Here is a tiny trained network, its code and every weight. The questions are about switching its units off for an input and a class, where a switched-off unit gives its printed mean instead of its output.

import numpy as np


def w(rows, s, z=0):
    codes = np.array(rows[::2]) - 128.0
    scale = np.full(codes.shape[1], s)
    scale[-1] = z or s
    return codes * scale


def norm(h):
    return h / np.sqrt((h * h).mean(-1, keepdims=True) + 1e-5)


def f(y):
    return y / 2 * (1 + np.tanh(0.7978845608 * (y + 0.044715 * y**3)))


def log_softmax(a):
    a = a - a.max(-1, keepdims=True)
    return a - np.log(np.exp(a).sum(-1, keepdims=True))


def net(x, mask):
    res = np.array(x, float).reshape(1, 7) / 4 @ E
    u = 0
    for l in range(2):
        y = f(norm(res) @ A[l][:, :-1].T + A[l][:, -1])
        res = res + np.where(mask[u : u + 9], y, B[l][:, -1]) @ B[l][:, :-1]
        u += 9
    return log_softmax(norm(res)[-1] @ U[:, :-1].T + U[:, -1])


A, B = {}, {}
E = w([
[131,131,205,102,162,156,39,75,61,88],'x0',
[146,92,85,149,147,141,102,161,104,77],'x1',
[190,132,92,198,144,143,144,75,114,98],'x2',
[113,69,109,101,99,61,102,153,85,129],'x3',
[167,151,108,115,143,53,200,141,77,205],'x4',
[88,66,181,143,90,92,93,67,118,113],'x5',
[151,199,117,1,73,206,120,74,220,115],'x6',
],0.00091)
A[0] = w([
[83,65,108,214,192,36,198,217,37,182,84],'0.n1',
[147,48,155,202,143,97,78,89,42,71,56],'0.n2',
[159,171,132,42,96,189,88,50,177,89,66],'0.n3',
[185,150,36,73,143,111,162,236,77,167,27],'0.n4',
[43,153,224,151,174,225,37,122,151,63,43],'0.n5',
[200,193,120,175,134,63,254,36,94,222,5],'0.n6',
[178,220,177,174,198,105,237,51,60,220,31],'0.n7',
[156,98,2,186,65,97,235,155,221,116,114],'0.n8',
[114,222,116,27,121,191,190,170,205,220,67],'0.n9',
],0.0022,0.0023)
B[0] = w([
[166,164,119,75,94,178,92,63,155,89,252],'0.n1',
[170,37,66,208,219,126,93,65,67,73,170],'0.n2',
[229,214,64,93,95,170,71,43,176,91,184],'0.n3',
[133,175,80,32,243,142,162,213,3,160,116],'0.n4',
[101,197,184,163,192,219,89,203,87,232,169],'0.n5',
[188,180,237,194,229,98,59,157,153,205,130],'0.n6',
[209,134,131,197,165,95,170,161,211,104,132],'0.n7',
[38,133,126,178,132,241,161,205,152,50,213],'0.n8',
[155,78,112,177,152,106,57,84,95,40,218],'0.n9',
],0.002,0.0013)
A[1] = w([
[31,59,192,39,10,2,140,91,133,207,10],'1.n1',
[184,197,90,41,46,158,78,33,193,72,61],'1.n2',
[92,154,192,175,169,213,39,138,104,200,91],'1.n3',
[134,233,110,75,122,194,185,194,201,181,134],'1.n4',
[150,11,97,197,148,95,74,39,50,58,35],'1.n5',
[174,47,150,138,183,63,81,60,26,101,46],'1.n6',
[230,173,141,220,185,110,169,106,175,159,94],'1.n7',
[66,42,153,214,244,113,193,202,55,112,108],'1.n8',
[178,164,43,17,190,85,178,221,34,137,4],'1.n9',
],0.0029)
B[1] = w([
[72,78,254,15,41,24,202,190,32,28,145],'1.n1',
[191,155,193,36,47,148,46,18,172,228,252],'1.n2',
[77,169,152,140,177,139,115,178,45,115,162],'1.n3',
[125,66,126,152,117,87,95,69,86,112,220],'1.n4',
[102,81,66,137,216,27,50,35,49,115,197],'1.n5',
[124,84,42,176,126,103,107,66,186,69,166],'1.n6',
[116,149,175,109,153,45,150,187,147,179,179],'1.n7',
[158,135,113,71,64,128,107,63,176,136,228],'1.n8',
[193,33,76,34,200,243,162,140,36,227,144],'1.n9',
],0.0033,0.0019)
U = w([
[69,5,5,249,248,4,6,5,14,10,195],'0',
[248,11,5,3,239,248,250,250,4,248,157],'1',
[33,87,6,249,9,250,247,245,250,4,44],'2',
[5,248,254,245,250,249,9,233,9,109,7],'3',
[251,248,246,252,240,4,250,248,250,251,155],'4',
[3,7,250,8,4,6,244,243,9,6,59],'5',
[249,250,246,4,4,248,4,4,249,246,184],'6',
],0.0039,0.0014)

Each question gives the input, the list of numbers given to net, and the class t.
The units are the neurons (one row each of A and B). Each row of codes is followed by its name. A weight is (code - 128) times the scale printed after its matrix; where a second scale follows, it is the last column's (A, B and U).
mask holds one flag per neuron, layer by layer. A switched-off neuron (its flag False) gives its mean, the last column of its row in B, instead of its output. The means were averaged over made-up inputs and are rounded, as every weight is.
A unit's drop is (log p(t) with every unit on - log p(t) with that unit switched off) / (log p(t) with every unit on - log p(t) with every unit switched off).
The circuit of an input: a set's keep is (log p(t) with only the set's units on - log p(t) with every unit switched off) / (log p(t) with every unit on - log p(t) with every unit switched off). Starting from the 12 units with the biggest drops (on a tie, the unit counted first), units are removed one at a time, each time the one whose removal leaves the highest keep (on an exact tie, the one counted first), for as long as the keep stays at least 0.8.
units of the circuit, in order: the units of the circuit, biggest drop first
k most important neurons: the k neurons with the biggest drops, biggest first
top k neurons in layer l: the k neurons of layer l with the biggest drops, biggest first
input [-1,0,-7,7,8,-7,8], class 1: units of the circuit, in order	1.n9
input [3,-5,-4,3,-3,-1,0], class 5: units of the circuit, in order	1.n1; 0.n1
input [-3,-5,3,6,-3,-7,-7], class 1: units of the circuit, in order	0.n4; 1.n9
input [-7,-2,-7,-1,-4,-2,-7], class 2: units of the circuit, in order	1.n2; 1.n5
input [-7,-3,-3,1,-5,3,-6], class 5: 2 most important neurons	1.n1; 0.n3
input [-2,8,0,8,-1,1,3], class 1: units of the circuit, in order	0.n9; 0.n4; 1.n9
input [-4,-1,4,-8,-8,-3,-8], class 2: 3 most important neurons	1.n2; 1.n8; 0.n6
input [-7,6,-3,-5,7,0,7], class 1: units of the circuit, in order	0.n4; 1.n9
input [4,-4,7,-1,6,-1,-7], class 4: units of the circuit, in order	0.n7; 1.n7
input [-4,3,8,-2,4,-6,-6], class 4: top 3 neurons in layer 0	0.n6; 0.n7; 0.n8
input [1,-8,-8,-4,5,-5,0], class 4: units of the circuit, in order	0.n7; 1.n2
input [-1,-7,-2,-4,8,4,5], class 4: units of the circuit, in order	0.n6; 0.n7; 1.n7
input [8,0,-7,3,-6,2,-1], class 3: units of the circuit, in order	0.n5; 1.n3
input [4,-5,-6,0,-5,8,-5], class 5: units of the circuit, in order	1.n1
input [-2,7,-2,0,-6,-1,0], class 2: units of the circuit, in order	1.n2; 1.n5; 0.n9
input [8,2,6,-5,-3,-2,1], class 3: top 2 neurons in layer 1	1.n3; 1.n8
input [-7,-8,8,-2,-3,-1,-6], class 4: 2 most important neurons	0.n6; 1.n7
input [-6,3,5,8,-7,0,3], class 2: top 2 neurons in layer 0	0.n8; 0.n1
input [-3,0,8,-8,7,-4,7], class 4: top 3 neurons in layer 0	0.n6; 0.n1; 0.n7
input [-6,-3,-4,0,-3,6,-2], class 5: units of the circuit, in order	1.n1
input [-2,5,-1,-8,4,-2,-6], class 4: 4 most important neurons	0.n7; 1.n7; 0.n6; 1.n2
input [-6,-4,-3,2,5,-7,6], class 1: 2 most important neurons	0.n4; 1.n9
input [0,1,-7,-5,7,8,-5], class 5: 2 most important neurons	1.n1; 0.n9
input [2,5,-8,6,8,7,8], class 5: 2 most important neurons	1.n1; 0.n1
input [-6,1,5,-6,-5,-4,-7], class 2: 2 most important neurons	0.n8; 1.n2
